Here is a tiny trained network, its code and every weight. The questions are about switching its units off for an input and a class, where a switched-off unit gives its printed mean instead of its output.

import numpy as np


def w(rows, s, z=0):
    codes = np.array(rows[::2]) - 128.0
    scale = np.full(codes.shape[1], s)
    scale[-1] = z or s
    return codes * scale


def f(y):
    return np.maximum(y, 0)


def log_softmax(a):
    a = a - a.max(-1, keepdims=True)
    return a - np.log(np.exp(a).sum(-1, keepdims=True))


def net(x, mask):
    res = np.array(x, float).reshape(1, 7) / 4 @ E
    y = f(res @ A[0][:, :-1].T + A[0][:, -1])
    res = res + np.where(mask, y, B[0][:, -1]) @ B[0][:, :-1]
    return log_softmax(res[-1] @ U[:, :-1].T + U[:, -1])


A, B = {}, {}
E = w([
[113,122,90,131,54,133,87,128,217],'x0',
[162,106,62,117,137,113,199,147,120],'x1',
[156,139,125,6,161,155,167,135,101],'x2',
[64,143,96,100,72,73,132,149,69],'x3',
[81,77,126,78,184,47,50,112,175],'x4',
[161,167,35,143,137,141,135,129,134],'x5',
[108,108,75,115,169,179,128,220,116],'x6',
],0.013)
A[0] = w([
[85,132,124,189,134,130,2,109,178,162],'n1',
[149,90,94,179,175,56,137,114,136,220],'n2',
[98,174,148,168,121,85,145,129,109,186],'n3',
[107,87,189,125,207,138,157,166,82,154],'n4',
[226,206,117,193,137,195,173,153,74,135],'n5',
[165,156,116,161,137,181,162,113,100,159],'n6',
[190,104,204,141,158,167,112,148,156,17],'n7',
[135,122,180,173,114,137,133,70,170,139],'n8',
[110,123,162,147,142,179,110,111,172,83],'n9',
[142,107,84,129,136,99,127,133,101,4],'n10',
[170,117,149,29,204,93,76,65,185,239],'n11',
[167,111,85,125,101,164,143,115,162,231],'n12',
[85,136,130,170,125,138,46,117,171,84],'n13',
[130,120,108,113,106,161,155,125,164,72],'n14',
[168,119,201,193,109,133,103,69,169,176],'n15',
[190,92,67,151,164,192,142,137,181,186],'n16',
[138,117,161,96,115,111,159,145,62,104],'n17',
[199,127,104,143,151,145,132,168,179,167],'n18',
[119,143,103,112,74,74,125,141,116,129],'n19',
],0.014,0.003)
B[0] = w([
[128,214,119,174,109,174,10,141,193,240],'n1',
[178,151,142,221,86,134,70,100,103,183],'n2',
[116,112,146,127,117,163,100,99,98,171],'n3',
[125,119,200,114,149,229,64,132,92,217],'n4',
[138,72,135,83,81,42,211,110,62,245],'n5',
[125,103,122,107,124,87,183,113,102,193],'n6',
[139,173,205,79,170,159,113,85,85,186],'n7',
[177,152,161,167,84,121,113,73,115,196],'n8',
[159,102,147,152,127,159,95,106,85,172],'n9',
[102,98,145,166,79,133,138,130,118,151],'n10',
[139,162,218,103,155,84,185,96,37,253],'n11',
[142,117,106,144,178,145,150,176,100,186],'n12',
[123,204,108,169,141,135,43,148,187,203],'n13',
[118,136,157,160,143,128,156,173,127,159],'n14',
[175,151,134,215,76,99,67,66,87,223],'n15',
[99,141,142,114,186,176,141,197,149,216],'n16',
[90,99,161,145,160,163,62,136,139,188],'n17',
[94,130,152,110,162,171,139,179,174,189],'n18',
[165,184,181,139,159,140,107,151,106,178],'n19',
],0.012,0.02)
U = w([
[118,156,143,144,159,242,70,192,139,252],'0',
[126,87,38,74,131,88,254,168,125,5],'1',
[122,99,67,77,87,120,139,95,194,45],'2',
[73,198,116,32,114,27,96,116,169,13],'3',
[68,42,107,93,93,192,97,95,87,24],'4',
[175,150,115,221,56,107,90,79,104,193],'5',
[142,110,169,66,142,119,193,95,22,165],'6',
],0.0094,0.0038)

Each question gives the input, the list of numbers given to net, and the class t.
The units are the neurons (one row each of A and B). Each row of codes is followed by its name. A weight is (code - 128) times the scale printed after its matrix; where a second scale follows, it is the last column's (A, B and U).
mask holds one flag per neuron, in row order. A switched-off neuron (its flag False) gives its mean, the last column of its row in B, instead of its output. The means were averaged over made-up inputs and are rounded, as every weight is.
A unit's drop is (log p(t) with every unit on - log p(t) with that unit switched off) / (log p(t) with every unit on - log p(t) with every unit switched off).
The circuit of an input: a set's keep is (log p(t) with only the set's units on - log p(t) with every unit switched off) / (log p(t) with every unit on - log p(t) with every unit switched off). Starting from the 12 units with the biggest drops (on a tie, the unit counted first), units are removed one at a time, each time the one whose removal leaves the highest keep (on an exact tie, the one counted first), for as long as the keep stays at least 0.8.
circuit, biggest first: the units of the circuit, biggest drop first
unit that matters most: the unit with the biggest drop
top k neurons: the k neurons with the biggest drops, biggest first
drop of u: that unit's drop, to one decimal
input [8,-1,7,-1,5,7,-7], class 6: circuit, biggest first => n11
input [6,-1,2,-2,5,-8,2], class 5: top 3 neurons => n16, n11, n18
input [-4,-6,0,7,-2,-4,-3], class 0: top 2 neurons => n5, n11
input [4,3,0,7,-7,-4,3], class 6: top 2 neurons => n1, n19
input [8,5,4,-3,3,-5,2], class 6: top 2 neurons => n11, n1
input [-1,8,0,4,-8,6,-6], class 1: top 2 neurons => n11, n4
input [-5,-7,-2,-7,1,1,1], class 5: top 2 neurons => n15, n8
input [6,4,-1,8,-7,-3,7], class 1: top 2 neurons => n11, n4
input [8,0,6,7,2,6,-2], class 6: top 2 neurons => n1, n13
input [-1,5,-1,8,0,-6,3], class 0: top 3 neurons => n5, n11, n19
input [-6,8,-1,4,4,-2,7], class 0: drop of n5 => 0.3
input [7,2,3,-8,-3,8,-4], class 6: drop of n5 => 0.4
input [5,-5,5,-6,-6,-1,-4], class 6: drop of n1 => 0.4
input [-3,4,4,-5,-4,-5,2], class 6: unit that matters most => n5
